[100 = 0]
0 111; 66; 108; 137; 117; 104; 130; 110; 102; 109; 91; 103; 80; 97; 82; 67; 132; 105; 116; 116; 104; 98; 127; 81; 78; 67; 80; 104; 89; 132; 57; 84; 116; 153; 75; 130; 78; 94; 121; 90; 74
1 100; 57; 99; 141; 104; 115; 110; 116; 123; 92; 45; 98; 88; 122; 118; 78; 100; 108; 124; 76; 111; 110; 70; 90; 75; 86; 94; 90; 55; 81; 94; 97; 114; 57; 40; 66; 115; 105; 118; 59; 78
2 112; 90; 106; 94; 83; 87; 117; 78; 101; 127; 121; 97; 112; 90; 103; 75; 94; 114; 143; 95; 121; 157; 128; 112; 93; 99; 132; 92; 126; 141; 62; 81; 117; 114; 117; 75; 88; 112; 102; 100; 79
3 108; 103; 102; 103; 117; 120; 99; 113; 107; 107; 83; 89; 97; 110; 100; 59; 125; 107; 118; 119; 93; 97; 65; 88; 104; 91; 87; 139; 143; 107; 66; 95; 110; 145; 76; 132; 98; 93; 77; 101; 97
4 113; 121; 107; 103; 97; 77; 81; 99; 85; 92; 120; 69; 103; 107; 99; 71; 127; 129; 104; 134; 163; 81; 106; 119; 104; 95; 137; 96; 135; 125; 61; 94; 97; 130; 103; 62; 114; 141; 126; 89; 97
5 102; 90; 98; 83; 101; 96; 96; 92; 110; 104; 98; 120; 109; 96; 110; 91; 78; 78; 98; 88; 94; 72; 65; 95; 116; 72; 126; 149; 115; 88; 84; 73; 94; 152; 129; 126; 79; 89; 87; 120; 103 => 3 0 2 4
6 103; 78; 97; 114; 96; 115; 139; 133; 111; 101; 75; 144; 104; 102; 108; 94; 96; 131; 88; 110; 105; 101; 114; 68; 129; 100; 96; 133; 97; 113; 82; 118; 137; 110; 72; 129; 96; 82; 74; 80; 84 => 3 0 5 1
7 83; 110; 106; 103; 104; 108; 55; 101; 85; 92; 135; 97; 104; 98; 94; 129; 71; 89; 96; 107; 92; 105; 115; 95; 60; 92; 104; 95; 144; 49; 123; 119; 89; 86; 143; 83; 100; 119; 103; 116; 131 => 5 4 2 3
8 102; 131; 110; 75; 155; 108; 50; 118; 73; 88; 103; 96; 80; 98; 100; 66; 135; 112; 123; 133; 85; 91; 104; 79; 86; 101; 78; 95; 107; 116; 108; 107; 124; 156; 95; 94; 131; 109; 87; 143; 130 => 3 4 7 0
9 92; 93; 95; 78; 135; 124; 57; 88; 81; 81; 92; 97; 66; 93; 73; 124; 113; 99; 121; 95; 96; 133; 124; 87; 56; 100; 73; 70; 87; 77; 109; 81; 111; 88; 106; 58; 116; 97; 105; 95; 98 => 7 8 1 2
10 79; 91; 110; 84; 141; 83; 114; 119; 91; 114; 86; 90; 118; 113; 92; 138; 91; 85; 110; 97; 152; 124; 106; 107; 41; 86; 117; 88; 135; 79; 106; 108; 90; 81; 107; 91; 91; 98; 130; 88; 74 => 7 9 2 4
11 104; 116; 88; 85; 102; 64; 110; 118; 89; 85; 106; 78; 99; 93; 92; 91; 114; 114; 115; 115; 154; 110; 101; 95; 79; 126; 110; 93; 84; 103; 105; 84; 104; 115; 127; 61; 113; 130; 122; 112; 96 => 4 2 10 9
12 113; 49; 120; 116; 113; 87; 129; 88; 110; 67; 92; 126; 103; 102; 87; 90; 119; 102; 84; 104; 95; 93; 128; 111; 70; 84; 65; 99; 71; 103; 76; 154; 118; 111; 54; 120; 101; 72; 93; 114; 86 => 0 6 3 1
13 87; 139; 117; 109; 141; 122; 78; 116; 108; 90; 104; 107; 75; 140; 99; 150; 119; 120; 127; 135; 93; 83; 73; 96; 73; 93; 86; 101; 97; 82; 93; 103; 138; 134; 75; 105; 109; 107; 95; 88; 108 => 8 3 9 7
14 94; 82; 98; 128; 96; 102; 140; 115; 105; 102; 106; 121; 92; 94; 81; 129; 131; 104; 94; 101; 129; 105; 131; 113; 73; 87; 92; 101; 53; 87; 55; 131; 132; 99; 50; 55; 88; 120; 81; 92; 108 => 12 6 0 1
15 90; 93; 117; 52; 97; 88; 118; 122; 114; 81; 69; 160; 97; 106; 112; 95; 106; 97; 142; 103; 106; 108; 89; 109; 138; 69; 130; 121; 54; 123; 115; 82; 93; 117; 137; 121; 97; 102; 113; 117; 64 => 5 6 11 2
16 99; 101; 102; 104; 143; 138; 68; 105; 96; 91; 78; 80; 82; 104; 97; 103; 106; 119; 100; 79; 116; 98; 97; 77; 59; 64; 97; 81; 117; 79; 104; 83; 104; 64; 92; 80; 92; 91; 125; 84; 110 => 9 10 7 1
17 115; 57; 105; 134; 94; 71; 156; 126; 118; 115; 89; 108; 119; 118; 108; 145; 102; 77; 80; 80; 122; 102; 72; 144; 88; 101; 101; 86; 95; 80; 131; 110; 112; 73; 88; 80; 97; 131; 130; 65; 99 => 10 1 14 11
18 92; 100; 127; 57; 110; 117; 58; 111; 74; 109; 100; 108; 92; 113; 120; 112; 73; 86; 108; 91; 109; 120; 66; 90; 71; 96; 132; 101; 109; 76; 124; 123; 78; 73; 122; 113; 94; 116; 96; 115; 86 => 7 10 16 9
19 120; 100; 105; 114; 105; 70; 75; 138; 140; 99; 66; 112; 91; 103; 93; 46; 154; 112; 128; 105; 91; 96; 62; 146; 91; 117; 112; 124; 78; 133; 63; 141; 97; 105; 9; 124; 115; 105; 86; 78; 122 => 3 12 1 6
20 116; 119; 91; 100; 114; 122; 71; 108; 94; 68; 132; 86; 85; 98; 118; 86; 74; 79; 106; 97; 104; 72; 72; 73; 85; 116; 143; 82; 54; 63; 110; 84; 78; 108; 92; 95; 121; 82; 94; 79; 78 => 18 16 11 9
21 106; 128; 95; 91; 99; 74; 82; 80; 86; 71; 123; 65; 104; 93; 121; 97; 118; 108; 107; 93; 136; 96; 72; 124; 78; 129; 120; 68; 98; 106; 96; 86; 85; 91; 104; 90; 108; 98; 105; 119; 92 => 11 4 20 18
22 96; 110; 96; 81; 118; 117; 125; 97; 110; 87; 96; 93; 91; 123; 96; 128; 83; 89; 101; 107; 121; 113; 87; 91; 62; 80; 53; 83; 77; 83; 100; 82; 70; 81; 80; 67; 126; 73; 123; 86; 69 => 9 16 10 1
23 81; 112; 103; 88; 111; 98; 100; 120; 101; 99; 100; 77; 98; 99; 90; 117; 88; 123; 144; 113; 142; 142; 139; 57; 61; 131; 87; 74; 76; 124; 108; 95; 103; 87; 96; 53; 136; 123; 114; 110; 92 => 11 9 22 10
24 108; 105; 90; 118; 97; 102; 97; 88; 99; 106; 120; 105; 104; 88; 97; 79; 105; 128; 152; 92; 108; 142; 138; 93; 100; 91; 127; 125; 87; 150; 70; 103; 112; 102; 115; 76; 128; 104; 81; 94; 99 => 2 23 11 4
25 110; 93; 74; 48; 143; 87; 119; 87; 126; 119; 91; 86; 101; 107; 92; 75; 136; 113; 138; 116; 96; 108; 103; 148; 89; 121; 95; 111; 105; 127; 91; 116; 141; 118; 39; 147; 102; 104; 94; 133; 105 => 3 19 12 8
26 102; 95; 91; 95; 113; 103; 113; 107; 83; 118; 102; 100; 87; 97; 82; 84; 120; 80; 109; 116; 90; 123; 106; 113; 125; 121; 77; 112; 105; 133; 74; 106; 93; 136; 74; 143; 104; 57; 89; 115; 82 => 3 0 25 6
27 137; 115; 106; 113; 106; 109; 115; 115; 90; 79; 85; 107; 107; 107; 98; 98; 136; 129; 94; 158; 119; 102; 128; 123; 126; 75; 72; 98; 104; 136; 87; 74; 135; 125; 54; 137; 117; 109; 92; 88; 78 => 0 6 26 3
28 71; 109; 84; 140; 77; 83; 84; 109; 92; 95; 161; 111; 122; 117; 100; 137; 76; 89; 112; 100; 119; 75; 107; 91; 43; 109; 91; 120; 81; 68; 88; 159; 88; 91; 132; 52; 116; 117; 97; 92; 92 => 7 11 14 10
29 81; 120; 118; 87; 110; 84; 79; 100; 81; 127; 99; 98; 99; 106; 104; 147; 114; 88; 98; 104; 160; 130; 82; 64; 92; 138; 162; 101; 63; 72; 119; 113; 110; 87; 121; 75; 118; 141; 81; 113; 107 => 11 18 23 21
30 98; 137; 102; 68; 146; 107; 68; 109; 77; 109; 98; 92; 93; 144; 84; 130; 115; 128; 140; 118; 121; 106; 53; 77; 70; 119; 106; 101; 75; 81; 99; 128; 126; 102; 93; 78; 124; 138; 116; 117; 88 => 13 29 11 18
31 79; 93; 110; 107; 123; 128; 113; 85; 91; 119; 67; 106; 100; 105; 94; 96; 123; 126; 113; 120; 98; 94; 94; 93; 99; 91; 73; 127; 110; 85; 80; 93; 131; 128; 105; 142; 89; 74; 92; 71; 70 => 3 6 0 26
32 87; 145; 97; 78; 123; 149; 66; 81; 83; 117; 138; 112; 92; 101; 104; 146; 91; 78; 130; 91; 146; 125; 82; 70; 82; 113; 139; 115; 100; 78; 144; 105; 116; 99; 151; 97; 87; 132; 69; 126; 117 => 29 18 7 30
33 115; 98; 102; 85; 128; 99; 93; 142; 78; 95; 78; 77; 82; 108; 87; 137; 124; 114; 88; 120; 141; 105; 116; 68; 81; 86; 93; 67; 127; 114; 118; 95; 123; 88; 116; 64; 110; 140; 140; 89; 111 => 11 16 23 10
34 105; 84; 111; 66; 134; 145; 78; 114; 95; 92; 83; 116; 57; 106; 116; 116; 79; 98; 84; 115; 143; 80; 77; 75; 102; 87; 117; 80; 106; 85; 120; 94; 105; 85; 103; 139; 106; 128; 122; 126; 88 => 18 16 33 20
35 113; 71; 119; 131; 112; 84; 117; 111; 120; 139; 108; 90; 106; 95; 119; 73; 136; 113; 134; 116; 114; 137; 120; 130; 77; 118; 148; 110; 101; 122; 62; 122; 142; 122; 38; 85; 81; 118; 92; 69; 125 => 2 14 24 19
36 91; 92; 88; 75; 91; 99; 135; 83; 105; 133; 84; 136; 90; 84; 73; 131; 120; 80; 109; 120; 85; 122; 109; 103; 127; 93; 78; 112; 106; 140; 95; 88; 125; 125; 132; 100; 107; 121; 100; 122; 65 => 26 15 31 2
37 102; 112; 95; 111; 109; 111; 80; 84; 83; 104; 111; 107; 102; 83; 95; 88; 129; 134; 126; 117; 95; 98; 122; 92; 106; 111; 101; 81; 86; 135; 77; 105; 138; 133; 81; 97; 96; 93; 85; 82; 110 => 24 26 31 27
38 89; 84; 105; 130; 87; 117; 114; 105; 106; 75; 126; 107; 111; 90; 90; 130; 107; 91; 98; 115; 95; 88; 127; 83; 61; 70; 86; 103; 74; 88; 101; 149; 94; 116; 71; 65; 117; 128; 86; 100; 95 => 14 28 12 22
39 118; 110; 84; 95; 104; 133; 104; 137; 81; 115; 85; 107; 77; 128; 86; 86; 123; 137; 125; 106; 91; 94; 85; 110; 100; 107; 89; 118; 70; 138; 78; 108; 132; 133; 69; 129; 125; 82; 112; 105; 88 => 26 37 3 31
40 78; 96; 103; 105; 101; 97; 55; 113; 103; 95; 105; 103; 80; 124; 116; 112; 103; 102; 118; 129; 143; 101; 105; 92; 53; 94; 128; 92; 55; 102; 87; 98; 93; 88; 92; 68; 109; 127; 129; 104; 77 => 11 23 30 21
41 112; 77; 133; 69; 96; 94; 118; 84; 103; 117; 83; 111; 126; 114; 109; 130; 101; 74; 94; 84; 158; 135; 144; 103; 68; 108; 151; 131; 129; 74; 104; 121; 118; 69; 140; 99; 82; 130; 114; 91; 86 => 10 18 29 2
42 95; 100; 79; 128; 95; 123; 130; 92; 114; 128; 83; 104; 95; 122; 108; 115; 117; 92; 76; 104; 82; 93; 86; 135; 122; 106; 93; 81; 134; 108; 87; 98; 115; 97; 109; 133; 95; 93; 73; 98; 100 => 31 26 3 36
43 125; 106; 99; 87; 121; 118; 73; 121; 119; 118; 109; 152; 76; 111; 96; 71; 142; 115; 127; 118; 124; 86; 102; 143; 78; 122; 141; 125; 80; 122; 73; 132; 78; 102; 60; 138; 88; 86; 69; 84; 86 => 19 39 26 37
44 94; 105; 95; 67; 106; 108; 89; 105; 70; 66; 92; 94; 88; 129; 87; 132; 120; 75; 150; 84; 126; 104; 106; 89; 88; 84; 67; 99; 79; 103; 119; 100; 63; 93; 129; 69; 124; 93; 160; 73; 62 => 22 9 40 11
45 113; 114; 96; 99; 111; 103; 64; 107; 73; 111; 90; 111; 92; 96; 94; 68; 164; 130; 170; 118; 124; 134; 113; 79; 88; 114; 136; 96; 29; 134; 54; 95; 122; 145; 78; 92; 110; 99; 91; 63; 81 => 37 24 39 43
46 127; 128; 89; 106; 134; 76; 108; 120; 80; 87; 107; 63; 88; 131; 105; 80; 142; 108; 119; 128; 164; 108; 82; 94; 39; 113; 141; 80; 84; 124; 69; 112; 92; 128; 45; 84; 97; 107; 144; 80; 89 => 4 11 40 21
47 90; 99; 90; 46; 147; 97; 102; 97; 105; 128; 110; 99; 85; 76; 91; 71; 132; 121; 142; 129; 77; 141; 70; 110; 111; 138; 110; 136; 50; 142; 130; 88; 113; 154; 90; 128; 93; 65; 106; 90; 90 => 26 25 39 37
48 93; 106; 97; 61; 113; 96; 81; 100; 77; 114; 81; 123; 78; 114; 92; 152; 93; 90; 164; 104; 123; 91; 75; 81; 79; 104; 66; 114; 50; 119; 112; 90; 88; 136; 128; 94; 110; 118; 141; 107; 85 => 44 30 40 11
49 106; 123; 86; 116; 134; 104; 63; 81; 92; 129; 72; 82; 76; 117; 84; 73; 146; 134; 105; 137; 130; 108; 94; 123; 86; 133; 113; 94; 163; 122; 57; 114; 134; 84; 104; 106; 111; 131; 103; 104; 136 => 4 37 3 42
50 95; 97; 88; 106; 97; 103; 100; 79; 103; 96; 137; 99; 111; 96; 103; 109; 101; 97; 108; 94; 107; 103; 133; 105; 70; 93; 84; 116; 131; 63; 92; 107; 103; 138; 112; 43; 79; 74; 110; 83; 95 => 7 38 28 9
51 111; 90; 113; 131; 82; 83; 88; 107; 120; 95; 93; 95; 104; 86; 94; 69; 121; 112; 79; 146; 147; 126; 100; 107; 118; 75; 131; 103; 99; 140; 82; 62; 127; 138; 48; 81; 104; 119; 94; 96; 93 => 27 4 37 35
52 105; 87; 99; 111; 97; 109; 82; 118; 128; 90; 66; 139; 105; 102; 103; 129; 125; 86; 117; 108; 117; 119; 87; 64; 80; 109; 117; 81; 74; 114; 114; 110; 85; 128; 93; 110; 116; 108; 100; 101; 77 => 40 38 48 15
53 96; 82; 86; 94; 128; 76; 91; 112; 124; 109; 76; 99; 92; 87; 93; 71; 148; 126; 142; 121; 82; 140; 69; 126; 122; 119; 113; 121; 89; 120; 99; 88; 117; 131; 56; 128; 110; 80; 91; 117; 115 => 25 47 26 3
54 107; 103; 101; 106; 100; 110; 74; 112; 105; 101; 121; 102; 83; 109; 103; 65; 106; 118; 179; 115; 141; 104; 76; 106; 53; 106; 146; 129; 63; 98; 97; 114; 94; 113; 84; 114; 81; 85; 109; 76; 101 => 43 40 45 46
55 147; 95; 115; 102; 89; 110; 131; 80; 87; 109; 108; 129; 103; 82; 97; 90; 109; 113; 94; 115; 163; 96; 138; 59; 113; 121; 128; 51; 71; 125; 102; 108; 110; 109; 111; 111; 128; 114; 79; 88; 68 => 37 52 11 24
56 95; 100; 99; 108; 124; 114; 74; 104; 76; 49; 98; 71; 102; 115; 118; 113; 104; 101; 114; 92; 101; 143; 111; 77; 73; 111; 69; 95; 74; 63; 112; 88; 106; 82; 88; 77; 124; 92; 94; 78; 130 => 9 16 22 23
57 97; 140; 99; 85; 117; 107; 77; 108; 95; 106; 140; 98; 92; 85; 90; 84; 123; 121; 110; 131; 154; 120; 99; 72; 103; 135; 157; 97; 91; 141; 81; 95; 110; 122; 110; 126; 127; 145; 90; 106; 79 => 11 4 37 55
58 90; 114; 95; 73; 127; 124; 77; 95; 56; 95; 106; 81; 81; 94; 71; 76; 130; 112; 117; 148; 70; 115; 106; 80; 89; 89; 80; 90; 145; 130; 116; 100; 101; 149; 111; 122; 114; 121; 100; 118; 128 => 8 37 3 26
59 111; 89; 105; 94; 126; 76; 83; 106; 91; 89; 96; 100; 93; 80; 84; 96; 91; 106; 154; 121; 148; 128; 107; 72; 70; 121; 118; 105; 67; 85; 101; 82; 106; 140; 50; 57; 116; 101; 90; 125; 77 => 11 23 40 52
60 80; 85; 111; 121; 82; 109; 117; 88; 100; 92; 159; 79; 128; 115; 84; 104; 103; 91; 88; 83; 104; 126; 92; 100; 78; 120; 103; 114; 68; 65; 99; 120; 84; 124; 90; 112; 74; 71; 75; 78; 117 => 50 38 56 28
61 84; 97; 108; 128; 129; 86; 115; 98; 111; 105; 82; 68; 92; 135; 97; 125; 83; 73; 84; 85; 130; 102; 87; 85; 108; 90; 89; 65; 124; 85; 118; 84; 120; 88; 107; 77; 93; 126; 125; 95; 96 => 33 10 16 17
62 86; 103; 86; 69; 156; 76; 131; 114; 76; 62; 124; 123; 106; 113; 98; 126; 138; 119; 106; 150; 151; 110; 85; 67; 52; 101; 121; 137; 51; 64; 121; 87; 89; 131; 91; 86; 114; 100; 102; 82; 118 => 11 59 30 40
63 89; 102; 101; 68; 130; 128; 51; 108; 83; 101; 82; 91; 91; 107; 122; 112; 86; 94; 159; 95; 100; 102; 87; 85; 77; 84; 79; 125; 110; 102; 127; 82; 84; 119; 147; 81; 102; 93; 125; 111; 68 => 48 44 18 9
64 84; 100; 93; 140; 120; 113; 73; 97; 110; 94; 79; 86; 95; 121; 109; 88; 80; 90; 125; 100; 102; 102; 91; 97; 77; 106; 64; 93; 99; 70; 90; 76; 95; 72; 63; 84; 113; 94; 134; 48; 93 => 1 16 56 22
65 92; 70; 84; 114; 83; 113; 101; 114; 72; 85; 119; 104; 92; 104; 79; 131; 111; 117; 78; 107; 111; 89; 123; 61; 65; 96; 78; 140; 60; 80; 105; 139; 100; 124; 72; 100; 96; 78; 93; 133; 115 => 38 12 60 14
66 100; 106; 108; 96; 112; 102; 112; 81; 60; 103; 148; 60; 107; 107; 85; 118; 139; 124; 132; 157; 150; 120; 114; 46; 108; 105; 96; 124; 41; 129; 113; 78; 130; 133; 98; 49; 116; 133; 96; 91; 85 => 11 23 59 37
67 90; 86; 78; 123; 90; 84; 103; 139; 143; 92; 99; 108; 107; 105; 59; 111; 134; 86; 112; 110; 84; 101; 116; 154; 56; 77; 65; 115; 86; 101; 77; 130; 116; 106; 48; 121; 106; 114; 101; 103; 113 => 12 14 38 19
68 69; 134; 116; 76; 156; 117; 70; 103; 68; 104; 123; 96; 84; 73; 105; 113; 92; 99; 114; 114; 146; 114; 88; 63; 60; 115; 144; 59; 84; 99; 130; 84; 88; 78; 142; 75; 118; 137; 98; 124; 97 => 29 32 18 11
69 97; 101; 90; 78; 112; 86; 101; 92; 93; 99; 126; 81; 117; 87; 93; 57; 120; 115; 110; 123; 92; 127; 134; 89; 65; 88; 115; 123; 104; 131; 92; 108; 135; 129; 86; 76; 99; 87; 90; 99; 105 => 37 24 2 50
70 114; 85; 121; 102; 106; 66; 76; 90; 97; 92; 108; 96; 118; 108; 106; 118; 72; 78; 85; 110; 149; 140; 133; 108; 56; 89; 101; 77; 148; 99; 107; 101; 102; 142; 125; 65; 92; 129; 94; 128; 115 => 7 50 10 11
71 99; 92; 107; 92; 121; 124; 67; 96; 98; 129; 119; 97; 62; 92; 134; 69; 71; 92; 138; 85; 121; 116; 71; 130; 109; 116; 138; 105; 83; 88; 66; 108; 94; 89; 113; 140; 104; 92; 78; 77; 78 => 54 18 20 43
72 84; 114; 103; 137; 99; 130; 70; 107; 119; 103; 82; 101; 98; 117; 84; 111; 103; 130; 104; 100; 102; 76; 54; 97; 110; 80; 94; 104; 108; 73; 80; 111; 132; 131; 57; 101; 104; 117; 69; 86; 103 => 13 3 31 37
73 124; 91; 99; 67; 111; 75; 128; 110; 106; 102; 109; 129; 98; 101; 86; 79; 129; 103; 104; 104; 123; 111; 101; 95; 112; 96; 154; 108; 80; 143; 81; 106; 124; 117; 121; 126; 100; 113; 101; 89; 53 => 15 57 55 2
74 115; 124; 100; 102; 101; 120; 83; 65; 85; 116; 96; 100; 107; 105; 98; 87; 129; 142; 106; 114; 133; 125; 124; 108; 110; 144; 156; 90; 108; 106; 80; 124; 121; 71; 103; 119; 111; 130; 64; 107; 114 => 49 57 37 24
75 82; 127; 104; 106; 145; 113; 69; 125; 66; 100; 88; 78; 104; 123; 97; 134; 112; 137; 145; 100; 116; 128; 130; 80; 74; 127; 72; 85; 76; 88; 115; 116; 97; 70; 136; 77; 132; 116; 121; 94; 117 => 23 56 9 30
76 101; 102; 103; 88; 110; 70; 94; 75; 103; 114; 120; 119; 100; 115; 83; 93; 133; 101; 103; 120; 126; 109; 97; 119; 105; 105; 117; 79; 81; 137; 88; 106; 120; 126; 104; 103; 108; 162; 88; 115; 71 => 73 57 11 37
77 96; 88; 117; 84; 149; 121; 76; 113; 101; 88; 99; 74; 87; 107; 105; 119; 80; 100; 124; 122; 112; 100; 109; 73; 45; 76; 42; 110; 112; 75; 94; 78; 129; 102; 79; 100; 116; 93; 163; 95; 98 => 16 64 22 9
78 95; 77; 62; 86; 117; 120; 87; 86; 76; 113; 119; 117; 99; 90; 102; 85; 137; 93; 143; 114; 101; 92; 73; 101; 99; 96; 112; 119; 62; 103; 81; 100; 106; 145; 65; 121; 113; 64; 73; 94; 82 => 26 37 39 53
79 76; 94; 90; 100; 108; 141; 91; 97; 76; 89; 94; 128; 64; 110; 110; 68; 111; 102; 127; 112; 108; 123; 123; 126; 89; 117; 121; 92; 106; 128; 67; 116; 120; 83; 136; 119; 103; 109; 73; 87; 70 => 71 24 74 37
80 112; 78; 120; 86; 169; 98; 106; 84; 88; 91; 89; 106; 97; 121; 99; 123; 85; 112; 109; 125; 152; 121; 136; 76; 84; 85; 93; 102; 123; 92; 131; 96; 93; 82; 79; 108; 108; 81; 124; 98; 90 => 10 77 16 22
81 100; 67; 96; 68; 106; 111; 120; 82; 78; 96; 121; 119; 108; 97; 94; 125; 128; 98; 74; 112; 107; 103; 147; 54; 81; 80; 85; 112; 49; 118; 116; 119; 100; 109; 82; 110; 120; 64; 93; 110; 74 => 65 12 38 69
82 97; 93; 103; 82; 87; 79; 105; 81; 94; 95; 94; 100; 120; 87; 106; 95; 103; 96; 117; 91; 171; 124; 122; 102; 78; 114; 123; 89; 71; 117; 115; 100; 115; 58; 104; 49; 123; 130; 96; 101; 97 => 11 23 40 21
83 114; 125; 74; 93; 126; 113; 54; 83; 71; 89; 116; 64; 87; 111; 101; 111; 117; 123; 115; 113; 158; 108; 86; 98; 54; 106; 121; 73; 88; 76; 88; 98; 101; 107; 79; 98; 118; 103; 141; 89; 122 => 21 46 40 16
84 81; 120; 98; 98; 129; 120; 24; 89; 67; 119; 132; 87; 69; 91; 80; 81; 137; 124; 152; 128; 71; 114; 115; 82; 84; 103; 45; 87; 102; 115; 67; 101; 105; 171; 113; 65; 116; 92; 111; 123; 120 => 8 58 37 9
